Below is a small trained network, with its code and all its weights. Each question gives an input and a class and asks what happens when units are switched off, that is, made to give their printed mean instead of their output.

import numpy as np


def w(rows, s, z=0):
    codes = np.array(rows[::2]) - 128.0
    scale = np.full(codes.shape[1], s)
    scale[-1] = z or s
    return codes * scale


def f(y):
    return y / 2 * (1 + np.tanh(0.7978845608 * (y + 0.044715 * y**3)))


def log_softmax(a):
    a = a - a.max(-1, keepdims=True)
    return a - np.log(np.exp(a).sum(-1, keepdims=True))


def net(x, mask):
    res = np.array(x, float).reshape(1, 2) / 4 @ E
    y = f(res @ A[0][:, :-1].T + A[0][:, -1])
    res = res + np.where(mask, y, B[0][:, -1]) @ B[0][:, :-1]
    return log_softmax(res[-1] @ U[:, :-1].T + U[:, -1])


A, B = {}, {}
E = w([
[152,101,152,101,9],'x0',
[79,77,44,71,151],'x1',
],0.014)
A[0] = w([
[141,78,82,112,140,249],'N0',
[126,198,134,127,211,97],'N1',
[196,138,195,224,105,99],'N2',
[140,83,185,64,77,104],'N3',
[190,194,188,161,112,144],'N4',
[152,7,98,93,166,111],'N5',
[108,157,102,146,216,170],'N6',
[208,170,157,195,144,125],'N7',
[99,177,135,114,175,122],'N8',
[108,173,86,191,183,105],'N9',
[149,87,41,91,134,109],'N10',
[110,118,139,110,65,155],'N11',
],0.011,0.015)
B[0] = w([
[98,80,197,116,185,247],'N0',
[208,128,120,69,76,174],'N1',
[169,76,78,124,163,186],'N2',
[197,159,127,74,81,169],'N3',
[138,79,125,111,148,196],'N4',
[219,70,39,201,128,176],'N5',
[118,147,172,51,89,217],'N6',
[147,55,80,165,194,181],'N7',
[149,191,117,79,92,158],'N8',
[198,142,126,66,6,174],'N9',
[221,49,54,156,98,177],'N10',
[114,172,209,54,71,179],'N11',
],0.011,0.016)
U = w([
[183,28,26,141,181,89],'0',
[166,173,144,61,39,84],'1',
[60,108,218,110,250,246],'2',
[121,202,49,175,142,91],'3',
[82,212,86,245,145,89],'4',
[150,179,74,211,123,89],'5',
[92,166,83,151,159,90],'6',
[62,206,109,168,171,80],'7',
],0.014,0.013)

Each question gives the input, the list of numbers given to net, and the class t.
The units are the neurons (one row each of A and B). Each row of codes is followed by its name. A weight is (code - 128) times the scale printed after its matrix; where a second scale follows, it is the last column's (A, B and U).
mask holds one flag per neuron, in row order. A switched-off neuron (its flag False) gives its mean, the last column of its row in B, instead of its output. The means were averaged over made-up inputs and are rounded, as every weight is.
A unit's drop is (log p(t) with every unit on - log p(t) with that unit switched off) / (log p(t) with every unit on - log p(t) with every unit switched off).
The circuit of an input: a set's keep is (log p(t) with only the set's units on - log p(t) with every unit switched off) / (log p(t) with every unit on - log p(t) with every unit switched off). Starting from all 12 units, units are removed one at a time, each time the one whose removal leaves the highest keep (on an exact tie, the one counted first), for as long as the keep stays at least 0.8.
circuit, biggest first: the units of the circuit, biggest drop first
top k neurons: the k neurons with the biggest drops, biggest first
drop when u is switched off: that unit's drop, to one decimal
input [3,1], class 2: circuit, biggest first => (N9, N1, N10)
input [-1,-4], class 0: circuit, biggest first => (N7)
input [1,-3], class 2: circuit, biggest first => (N10, N9)
input [-7,-8], class 0: top 2 neurons => (N7, N2)
input [-5,4], class 1: top 4 neurons => (N6, N7, N9, N2)
input [3,0], class 2: top 2 neurons => (N9, N1)
input [-7,5], class 1: top 2 neurons => (N6, N9)
input [4,-4], class 0: top 2 neurons => (N6, N2)
input [0,-3], class 2: drop when N1 is switched off => 0.1
input [0,-6], class 0: drop when N7 is switched off => 0.0
input [-7,-5], class 1: drop when N6 is switched off => 0.3
input [-8,-6], class 1: drop when N9 is switched off => 0.6
